[  21 -170   14    2 -304   54 -215 -237   64  156 -117 -135   84 -124
  -90  315 -135  -72   91   10   26 -209 -141  -79  134   16   -7   10
  388 -339   48  345  -54 -101  432  248   49  264   45  191  173  328
  152  -78  176  -91   98 -342  261 -232 -201 -320   18    3] | [97]
[-507 -138   56  -12 -259 -303  256 -358 -243 -643 -248  356  159 -165
 -210 -326 -326   44  -56  127 -320   -1  -28  575 -117  266  -27  -79
 -299  -37 -147  -29   89  292 -222  -15   78   35  -62 -185  552  285
 -338  334 -216  314  476   77  208 -219  111  130 -231 -109] | [107]
[  62   85   30  189   73   34 -171 -214  -57   -9  184  -88   10    7
 -342 -206   -4  338 -250 -140  165 -145  352  131  -24  -51  126 -153
    6  237  264  101  301  159 -269   18  -92   32   63 -325  158  141
  -10  -92 -293 -173  120  103  -94  200  136 -114   49 -164] | [107]
[  35  218 -256  -37 -292  120 -282  261  126   99 -165  260 -258  358
 -110   15  -35  111   42  191 -159 -143  -94 -176  -77  181  -35  203
 -135  -15  153  -65   58  105  320  -77    5  419  -27  -52  415  165
  -78  121  -29  227 -110 -447  362 -117  335  325 -537   78] | [93]
[ -72 -165 -329  -73 -303    6 -138    4  323   80 -166 -260  145 -106
 -167 -101 -301 -327  322 -279 -127  -57  185    1  190 -219  -40   33
  226 -189 -283  -51   50  -57 -276  -46  -40  326   -3   16  105   16
 -138 -161  -97   13  -70 -171  372  243  143  -42   54 -180] | [76]
[-487 -125  200  108 -204 -138 -115   80 -366   53   91  207 -183   44
  295 -117   99  377   19   -3 -104  -83  -68  265 -457  -39 -155  247
  137 -259 -186  -24   -7   98 -133  -27  303 -151  -64   27  318  132
 -545  166  471  141  512  160   94 -263    1 -150  -72    8] | [92]
[-320  -11  175  244   79  -53 -282 -155 -213  125   29   24 -215 -192
  102  -22   -6  263 -177  -11 -121 -237  269  407 -378 -125  -53  -11
 -132    4   -8   42  166 -149 -287  177   88 -186  335   91  376  283
 -331  374  176   -1  457   74  -49 -270  151   89   63  -99] | [106]
[ -76  -73   -8  -82 -134  239 -140 -176   57   26  171 -256   -3   26
  119 -148   23  206 -105 -109   82   12  221  191 -202 -303  -36 -248
 -293  210  -81  -26  167 -272 -122  183 -132  124 -113  141   52  -24
  -25   37 -122   24   54    7  184  -25   84  -34  152 -363] | [92]
[ -54  -70 -255   87 -424  -82 -186  240  257 -339    3   -3  -44 -155
  -68 -249    0  -29  360  -54  -16 -167  -42  542  169   87 -211   21
  -38   62 -185 -120  344 -243  -20   63  255  105 -295   37 -382  -92
   82   16   15  296  161  -13  388   98 -116   17   31  -93] | [89]
[ 159  166 -368 -157 -309  286 -138  268  340  211 -296  -95 -235  239
 -335   75  -85  -25    0  217   -5    5  111 -189   13  193 -174   25
  -26 -137  -29   13   51    4  474  -72   40  407  193  -89  154   75
  116  331 -306  -98 -199 -547  121   51  460  258 -202  -94] | [106]
[-201   35 -140  -30 -180  233 -297 -109   27 -204   49 -123 -131 -228
  116   89 -352  248 -171 -106 -125 -219  308  381 -305 -174 -190 -235
 -388  176   59   21  -25 -229 -164  166  -19  -61   66  313  183  132
 -163  300   14   76  397  -20  117  -69  272  -14  239  -85] | [99]
[ 298   95 -220  251  -37  -19 -263  280  100  -22 -198    6  -61 -153
 -299  146 -154   41 -126  183 -279 -161  -66    3  -10  -25 -161  139
 -140  120   24  -12 -149 -278  401  188 -153  186  362 -159  117   95
  197  304  -44  125 -146 -603   18 -114  122  398 -571 -143] | [81]
[ 169  125  -16  113  108 -164 -166 -212 -150  218  -79  -14   83  374
  160  -26   33  339   60   -3  114   54  -26 -122 -312  -47  171   18
  -21   83   14  -60  354  -13 -289 -187  240  101   41 -349  136  -16
 -200  180 -202 -252   72   -1  -79  -86   -5  165 -124 -158] | [93]
[-191 -359  225   99  263 -171  350 -336  -85 -667 -167  255  271 -266
 -350  -47 -150  -15   -8  -34  -73  -63  -52  298  117 -221   35  -87
 -252  241 -220  -67   63  341  -42 -149   23  125   11 -112  128  -86
 -157  135 -109   17   37 -111 -378   19   -1   95 -146 -295] | [97]
[-210 -112  170   42   37   65  -81 -110  -57  -84   -2 -211 -279  -71
  126   97 -150   89  -74  -67   53  -94   22  370 -200 -242  -68 -390
 -231  197 -164 -140  238 -154  -66  120  -27  -79 -140  167  179  160
   -2  268   92  125  273   -4 -178  -74  205   73   42 -186] | [81]
[ -55   46  -58  261   56  -98 -283 -335 -142  248   51   65   56  467
   -2  -96  365  191   40   21  116 -247  125  -95 -276  -86  319  -22
  163   49  -29 -245  384 -125 -209 -129  347  107  130 -359  -43  -42
 -329   44   75 -140   57   31 -191   90 -239  252 -316  168] | [94]
[ 373  123 -198  176  127   42 -224   77  133  251  -76  -18  -30  216
    8  -23  171  291  -11  141   80  135  130   89 -235  -60  -94  142
 -140   97   29   93  129   15   53   85  296  366  184 -130 -157 -165
  -25  226 -357 -293 -152  -62  196 -105  -33   66 -125 -159] | [94]
[-379 -216 -155 -100 -389  -10  -83    3  279  132 -239  -22  120 -151
 -218  -96 -266 -454  438 -187   37 -171  126   55  274 -156   88   71
  201 -368 -350 -119  120 -103 -259 -113   93  310   83  -52  333  147
 -189  -83  -49  127   84  -83  248  300  323   65 -145  -65] | [76]
[ 194   29  -70  228  176  -41  -67 -266  -32   26  127 -193 -197   16
 -339  -42 -110  168 -321 -246   57 -132  399   70  -51  -63  176 -278
  105  246  234   83  187  350 -267    3  -84  145   19 -210  236  219
   20 -127 -363 -175   -9  113  -48  215  117 -153   91 -313] | [92]
[-233  -23  113  347   21 -209 -361 -342 -155  159  -38 -110  -90 -318
   -5  -36 -109  245  -92  -71 -341 -259  268  420 -389 -149  -12   32
  -79  -90   77   67  128 -122 -452  198  -78 -175  404  -50  457  410
 -447  581  100   -9  419 -121   32 -392  150  180   -8 -154] | [107]
[  30  203 -206  269 -399  145  -62  236  229  284 -189 -359 -336   92
 -767  149  144 -233  -44  224  -22  -91  117 -118  -23  191  -31 -207
  179  -95  -87 -177  100 -148  635  -75  -59  380  505 -322  254  340
  278  495 -230   87 -185 -670 -179  137  447  488 -583 -243] | [97]
[-292 -136  225   54  -80 -155 -305 -259 -258   55   91  153 -247  101
  278  -94   89  356  102   23   24 -285   15  258 -391   35  189  145
   52 -151    2 -147  194   51 -311   -2  284 -131 -201    8  213  208
 -467  293  322   90  327   80   78 -238   -9   71 -122  129] | [86]
[   9   -3    8  208  -40 -213  130 -312 -120 -440   49   12 -151 -172
 -223   38 -410  157 -293 -115 -122  -28  130  337 -135  -14  -82 -315
 -186  188  179   56  215  392 -193  -30  114   26  -50 -216  308  288
 -140  174 -434  106  347  133   27  128  174 -112   81 -258] | [110]
[-232 -210   34 -152  -42  163 -151   -8   59 -151 -159 -134 -369 -247
  137   85 -469   92 -193   45  -50 -153  251  503 -167 -127 -280 -242
 -347   11 -177 -126   16 -235  -65  302   18 -286    2  251  151  204
 -191  328   62   32  374  -93 -104   -7  304   12  188   44] | [86]
[ 318  137  -83  317  -12  286  -20  176  158  382   18 -300 -231  144
 -358  257  284   58 -140  168  246  234  183   11 -196 -160 -124 -320
  -53  127 -130   61   67 -156  573  202  234  544  465  -76   21   58
  349  361 -518 -148 -209  -66  -94  124  125  147 -237 -398] | [81]
[ 113  121   23  209  228  -67   78 -166  -27 -366    0 -122 -209 -201
 -210   55 -440  139 -375 -117  -38  -42  281  321  -90   68 -166 -472
 -105  268  200   88  240  417 -137   24 -108  -50  103 -140  180  196
   59  226 -392 -169  278  133 -200  147  236 -104  345 -288] | [81]
[-460 -142  101  123 -218 -120 -156    3 -259   43   48  203  -53   66
  240 -165  160  436  162  -71 -186 -216  -28  210 -331  -36  -51  230
   76 -228 -257  -49   65   93 -183  -37  144  -80  -37   19  378  112
 -557  298  371  106  444   79    1 -298    7  -80  -53    5] | [86]
[-108  -15  -25   31 -129  104 -300 -146  -13 -182   -4 -134 -276  -97
   60   10 -371  264 -232  -26  -79 -202  222  379 -223 -116  -52 -277
 -359  156   44  -26  182 -173 -172  258 -115 -191   -9   53  334  278
 -158  324  -90  141  424  -71   12   11  289   38   70  -22] | [76]
[-425  -20  157  168  -79 -276  247 -429 -297 -457  -15  261   28  -61
 -239 -233 -144   50 -254   40 -213  -71   47  362 -173  160   56 -230
 -144   81  -21  -55  279  408 -176  -28   12  -19   29 -272  486  327
 -245  231 -205  225  382  137    1  -35   63  106 -180  -95] | [106]
[-136 -127  420   29  136  -69  -33  145   88 -123   36   78 -283  -21
  236   44 -560 -202  122  101  220 -275   82  -73  172  223  199 -150
   45 -118 -278 -614  219   70 -209  281 -280 -130  -16 -117  409  317
  -67 -124   40  -16  -28   47 -188  387  181  244 -240  306] | [107]
[-460  -39  113  110 -192 -317  338 -395 -213 -567  -75  151   37 -134
 -258 -285 -239   75 -148   80 -297  -33   50  484 -136  354  -50 -223
 -148    7 -138 -105  271  487 -218  -16   -7  -31  -51 -235  452  358
 -246  378 -289  171  401   92   42 -145  104   70  -67  -64] | [106]
[ -87  -25    2  156 -377 -142 -217  116  160 -332   88  -11  -11  -74
   12 -221   39   82  399  -44  123 -146 -209  509  127   33  -72  -73
  -94  115  -55 -190  534 -168    7    2   78   15 -400  -76 -328   11
  100   95   90  296  196  -82  231   64  -94   67  -52  -93] | [94]
[  78  292 -275  140 -151  183 -276  310  220  247 -230    2 -340  243
 -392  181   33 -233 -136  174 -156 -256  -68 -361  -56   69  -67   30
  121   -4   97  -77  106   38  603  -49 -174  221  349 -187  218  166
  152  236  115  129 -238 -757  -44  165  338  438 -631  143] | [81]
[ 134   98   67  266 -169  282   91  -10  330  197  -19 -396 -229  213
 -283  265  347  -92  -56  291  235   35    0 -193 -215   89  -15 -165
  -12   59 -292   42  396 -227  462  291  204  235  453  -87   93  100
  242  302 -296 -209 -187 -434 -160   13    4  122 -178 -162] | [110]
[ -54   -1 -236  140 -434 -158 -118   71  224 -139   68 -103  143 -205
  -53 -277   58  -28  309 -108  -61  -50    2  423   60    4 -219   87
    5  -29 -121    6  359 -188 -156    2  217  189 -126  -61 -314  -72
   22   53 -137  150  131   -6  504  -10 -101  -49  110 -288] | [94]
[-450 -198  249   62  -33 -235  306  131 -395 -374  -37  488  140    4
  155    7 -166   19  -36 -107 -218  134 -298   -5 -144 -357 -232  269
 -248  126 -209 -111  -55  439  216 -302   38   72   -2  132  407   25
 -433 -373  324  273  189 -113  138    4  -78 -184 -300 -201] | [99]
[-301   -6 -200  330 -136   68 -432  276 -125  -72    5  441  187  -70
  -15 -199  144  615   79 -160 -391 -385  314  226 -105 -102 -274  327
    9  -69  -48  159  -53 -164  -75   39  -67  -69  471   55  344    0
 -623  151  437  -21  496  -12 -122 -249  -82    8  214  -99] | [94]
[  45 -204  -19  -90 -143   78 -133 -216   46  256 -304 -154   57 -215
 -180  309 -191 -158    4   11   25 -101  -82   11  107   38  -25  -73
  394 -328  -34  403 -164 -172  421  327   -2  147  123  180  170  359
  291   51  136 -170    2 -339  109 -247 -164 -182   14 -112] | [86]
[ -38 -128  105   86 -100  -65  -48  130 -131   70  -13  111  -84  289
  115  -77  223  397  201  128   88  173 -196  120 -285 -143   -3  262
  -99  -47 -210  -48   12  108    4 -136  388  416 -197 -100  243 -114
 -290  166  -22   75   90   20  167 -276  121    0 -376 -245] | [81]
[-518  -87  419 -279 -156  213   35 -297 -212   78  210    0  457 -355
 -235  147 -115   79  221 -101  383 -112  -31  -69  -21   16  252  136
  160   -6  -18   44 -236   -1 -161  -13   52  228 -158  294  277  324
  313 -249  207 -113 -156   37   61 -115  141  -67 -276  178] | [110]
[ -90  -70  -28  -84 -120  220 -344   73   -1 -367  -30  -84 -305  -73
  239   12 -395  351 -185   79  -28 -195  231  492 -190  -45 -205 -212
 -481  244  -29  -78   73 -384  -49  285   -8 -178  -79  316  163   86
 -145  153   99  113  477  -55   76 -119  190  -24  231  -38] | [76]
[  13 -375  205 -179  194 -151  411  -18 -240 -865   -9  628  369 -299
 -139   39 -271  224  -74    3 -116 -114 -330 -109  182 -114  -77  322
 -235  284  -57  -17 -313   35   35 -307  123  191 -292  -63  134 -296
  -35 -297  176  189 -162 -210 -244 -216  -14  236 -230 -597] | [86]
[ 122   58  -13  267  -95  -70   13 -275 -116 -375  199 -351 -159 -194
 -237   -3 -335  322 -350 -100  -29   45  401  446 -236    7 -120 -425
 -220  277  209   42   89  326  -97   41   28  148   76  -48  141  234
  -47  186 -546  -89  357  182  149   88  134 -335  283 -373] | [81]
[-217  -86 -181  -32 -499  -78    3   71  202 -125  -75 -263   93  -34
 -136 -268  -73 -209  309  -60  -62   -2    8  185   53   99 -133   51
  229 -187 -282 -109  165 -117 -160 -109  130  261 -144  -86  -26  -48
  -97 -122   30  102  111 -144  432    6   48  -69    8 -251] | [93]
[ -67 -199  -91 -150 -435  -45 -192 -179   87  118 -286 -235  155 -202
 -125  129 -365  -80  183    4  -40 -127 -117  102  161  194  -42   31
  373 -434  -88  206  -86 -105  272  269 -111    0  -77   66   93  416
  144   62  140 -132  114 -432  246 -171 -145 -257  -11  139] | [94]
[-240 -319  248   74   53 -218  353 -420 -169 -505  -56  305  247 -138
 -395 -144   10  148  -40  -11  -37   -1  -94  313  132 -138   48   -2
 -241  190  -66   59  217  343  -61 -151  134  208 -148 -183  281  101
 -168  -15 -219  107   97  -43 -137 -134   -2  -10 -177 -327] | [97]
[ 178  289 -260  370 -190   21 -389  329  171  210 -110   98 -321  164
 -411   46  179  -45  -93  206 -281 -313  -91 -153  -35  112  -56  103
   88   -1  202  -96  100   16  604   77 -231  281  322 -302  179  217
  119  357   83  269 -206 -693   89   13  193  493 -772   72] | [93]
[ 257   91 -131  268   37  -61 -221   73  -64  147   78   72  -32  418
   63 -115  330  496   33  104   54   15    6   42 -239  -24    9  128
  -43  149  -16  -62  211  -24  -18  -18  349  331  -34 -264  -56 -172
 -157   73 -163 -114    1   66   70 -144 -149   66 -258  -99] | [89]
[-374   81  200  -69  168  163  105 -127 -181  -74  339    9  229 -328
 -162   35 -114  -34  -57  -44   64 -218  265    3 -141  321  104  -27
  269  186 -167 -220 -326  172 -289  266   11  190  -18  348   66  200
  367 -249  133 -147 -339  337   75   -5 -125  114 -232  422] | [110]
[-349  -21   41   56  -85  -79  -74  125 -306  -89  -55  273  101  -64
  -73  -75 -340  378  109 -338 -361  244   73  309 -159 -140 -324    3
  -32  157 -151   14  160  318 -140  160 -259 -371  -16  185  442  575
 -338   44  171  146  167   51   12   77 -152   92  136  160] | [107]
[ 338   49    9  121   18   53 -275   24  -78   85   24  -25   12  416
   68 -112  224  514   35  227  252  215   -6   95 -312  -37   44   87
 -108  150   39  -12  152 -203   36   48  359  292  -50 -255 -118 -188
  -96   95 -175 -170   -3    6  119 -140 -136  107 -222 -190] | [110]
[-327 -214  107 -209  -77  -27  -97 -463  -95  250  -13  -70  -57   74
 -114 -113  129  163  198  -82  162 -113  160  218 -197   17  172    3
  247 -167  -95 -119  261   40 -425 -113  396  -23 -309  -22  -13  234
 -256  221   91 -131    0   66  -75 -109   58  165   31  125] | [93]
[ 344  132 -135  254  -58  116  -28   98   72  132 -113 -153 -147 -151
 -139  514 -214 -116 -372  199  -58   29   25 -148 -202  -55 -214  -74
 -143  101   10  235 -153 -411  503  350  203  273  615   76  246  211
  330   64 -276  -68  -50 -348  143  -99  -11   73 -234 -347] | [92]
[ -55   47 -122  113 -328 -126 -132  169  205 -143   73    1  -22 -169
  -46 -148 -111 -146  287 -106   62 -107  -51  331  137   81 -191 -106
  124  -19 -110 -185  480 -172  -40   76  128  -75 -170 -130 -364   92
  152   59  -23  202   66   19  206  312 -106  164   55   -7] | [99]
[-225  -16  -22   52 -287    1  -52 -256  -95  175   85  -29   32  374
  -93  -97  388  211  169   34  277  -41   -7   81 -226    9  143  -54
  170  -65 -116  -93  363  -91  -89 -209  590  258 -167 -222  -55   -9
 -166   41  -40  -37  163  148   -3   -6  -68   15 -157    2] | [92]
[-141   -7  147  -57   73  173   -1 -167  142 -188   24 -217  130 -126
  114  -82  -62  -25   63  -17   40   40   31  197 -210 -138  -64 -251
 -184  193 -154  -75  149 -175 -199  108 -195  138  -61  146  -17 -135
   80  228   67  -70  -52 -105   28 -199  108  229  140 -385] | [92]
[-143   34   26  174 -134  -96 -155  -92 -182  138  107   16    6  332
   21 -164  334  424  195   62  103  -13    5  150 -355   57  127  115
   78   -6 -111 -187  184   97 -172 -156  390  241 -131 -192   28  -13
 -276  207   17  -59  113  122   48 -161  -56   77 -293   48] | [92]
[  14   68  -29  269 -208  206 -275  -32  485 -124  -20 -237  153 -143
 -135  199  196 -129  390  -18  205 -290  -86  -63 -118  -66    0  178
  120   42 -222  137  533 -228   77  174  209 -198  371   40 -426 -135
   44  270  199 -250  -31 -525 -128  250 -244  -10  130  243] | [89]
[-172 -177  130 -265 -177  135  -14 -177  174 -199  -66 -306  -35  -60
   73 -165 -205    0   62   65   61   -4   75  201 -104  -34  -63 -117
 -217   31 -171 -174  189 -244 -194   54 -143    2 -211   81   46  -13
 -100  129   42  -38   25 -325  113 -166  234  128  142 -312] | [86]
[ -16   -8  423   72  166  -74 -227  182  130 -314  105  187 -138 -242
  222   44 -701 -141  191  135  203 -397  138  -56  143  367  243  -15
   32  -77  -72 -663  113  -54 -310  314 -386 -253   92 -139  210  290
  -19   -4  155  -57 -115  -60 -168  400  130  490 -233  359] | [99]
[ -39   96  -40  198  -50   83 -296 -103   62 -109   99 -137  -53 -166
  -83  -94 -253  247 -274  -36  -75 -118  299  329 -218 -140 -178 -129
 -171  112  201   75  137  -61 -246  237 -114 -109  166 -149  109  127
 -195  143  -81  -64  322  -49   79   60  177  -52   97  -29] | [94]
[ 123   76 -397 -234 -237  157 -190  257  280  162 -422   88 -110  174
 -155   41 -283  129  182  139  -69   99   33  110   89   81 -218  106
 -306  -69  -73   27   45   97  265  -30  100  409  -29   46  215  130
   29  358 -428  -41  -94 -352  267  -53  449  177 -225   69] | [76]
[-149 -167  117  -61 -100  -46 -353 -370 -169   63   71  -10 -208   14
   63  -21  -42  320   47  -98   76 -219   82  269 -304 -144  200   -3
   -9   12  109  -71  226 -186 -394   22  246 -179 -295   -9  128  276
 -294  236  194  129  201  -25   16 -109   75  196  -59    1] | [93]
[-237 -121 -126  -40 -403  127  -84  121  204  -74   48  -97   83   99
    9 -213  117 -128  281  -58   62  -39  -38  146   86 -107 -163    0
  194 -150 -246  -23  123  -35   98  -18  155  426 -229   95 -102 -201
  -81 -250  144  137  112   20  440   64  -48 -247   18 -103] | [107]
[ -15  116  -10  151   63  -55 -198  -43 -110   56  -13   89 -209 -201
   71    1 -326  478 -321 -195 -173 -139  157  262 -232 -114 -203 -153
 -234  115  140  265  368 -117 -380  229 -160 -463  151 -215  505  379
 -153  438 -174   11  466   54 -249  -84  327  109  288 -284] | [93]
[-177   -4  232  319  129 -132  -83  176 -314 -164   78  374  106   68
  145  165 -114   16   -7 -143 -302   86 -137 -201 -254 -432 -174  295
  -31  171   99 -101 -181  447  285 -200 -177  256  275  252  360   77
 -471 -428  534  142  -36 -275  291  -30 -225  -45 -304 -153] | [94]
[  37  104   50  210 -366  202 -153  -55  432 -142   32 -223 -330  195
 -100  341  114 -251  119  281  185 -317 -163 -270 -191  250   35   48
  180  -73 -120  -60  536 -160  320  231  366  -43  213  -25  -99  109
    0  121  150  -36  -32 -595   30  192 -133   90 -133  370] | [110]
[-277   19  110  304   29 -133 -363  -87 -138    7 -153   75 -110 -256
   21 -101  -88  384  -69  -58 -191 -278  126  515 -294 -107  -41   63
 -255   51   40  167  282 -213 -382  163  -99 -382  317 -104  474  301
 -339  527  189   31  587 -127 -175 -339  235  136   16 -172] | [89]
[ -87 -148  -73   -2 -483   15 -174 -213   -6  224 -135 -207  189  -54
 -178  193 -123   25  127  -40   -1 -134 -128  -40  156   47   -9  -37
  420 -381  -52  327  -26 -180  349  195   23  252   15   39  295  394
  133  -80   89  -55  223 -270  226 -224 -143 -344  -19  -33] | [76]
[ -32 -132  212  -62   -7  157  -41 -125  105 -254   78 -249  -13  -10
  192  -32 -101   36  -11   46  102   20  -25  107 -182 -225  -76 -194
 -184  143  -90 -129  105 -219  -43   63 -116  158 -153   98  -23 -187
  -63   23  147  -12   31 -203   73 -149   86   59  106 -430] | [86]
[ -12 -153   83 -100 -174   48 -183 -295   41  202 -243 -136   33 -188
   12  387 -331 -216  -12   76    9 -126 -135  -68   24   23  -35   11
  289 -347   39  346  -95  -67  383  344   24  123  138  268  234  413
  153  -24  163 -156   69 -390  302 -232 -158 -269  -11  124] | [81]
[ 291  153 -103   36   42  131  -90  188   64  221   19   63 -112  268
   76   44  107  351  -48  151  202  252   15   26 -266  -17 -199   79
 -132  107   -1   94  164  -30   80   87  432  295    1 -112  -87 -110
   57  120 -345 -189 -106   95  152  -36   48   71  -77 -135] | [89]
[-181  -34   71  -70   -6  -51 -140 -353 -168  187  -64    5 -134  449
   24  -50  116   70   30  105  211  -76   57   -9 -281   88  230  -66
  215  -48  -62 -221  368  -47 -248 -127  483   27 -148 -193   54  119
 -265  -23  102 -108   81   53  -66   23  -76  216 -192  244] | [81]
[-121  -65  144  -53 -125  195 -240 -186   99 -230   73 -252   71 -128
   91 -143 -111  209   82  -17  119  -53  115  310 -236 -216   57 -142
 -365  206  -33  -59  145 -305 -263  110 -166   56  -89  103   83  -64
  -81  248   20   30  160 -154  127 -135  218  102   67 -338] | [93]
[-109 -176  195  155 -130 -131 -199  108  139   71   84   60 -326   93
  176  -53 -332 -190  136   39   75 -297  119  -19  168    7  157   -2
   49 -209 -186 -522  265    4 -151  269 -127   41  -16 -168  374  324
 -295 -247    9  166   43  -18  174  385   83   86 -350  272] | [86]
[ -11 -196  227   24  148   42   96  -93  102 -177   46 -350  -94   29
  246  -17  -29  -74  -56    4   69   26  -77   45 -158 -322  -64 -212
 -171  203 -341 -213  262 -148  -52   76 -135   43 -107   56  -65 -231
  -23   23   98  -52  -32 -224 -106  -53   25   20   74 -413] | [106]
[-105 -143  105   -4 -185  134  -53 -187  281   18 -207 -425   67 -284
 -186  246  -51 -263  197  128   80  -61  -95  107 -110  192 -141   84
  441 -276 -283  264   79  -97  194  380  185  -96  180  233 -220  167
  179  193  280 -340  -47 -475   74 -180 -274 -191  155  229] | [110]
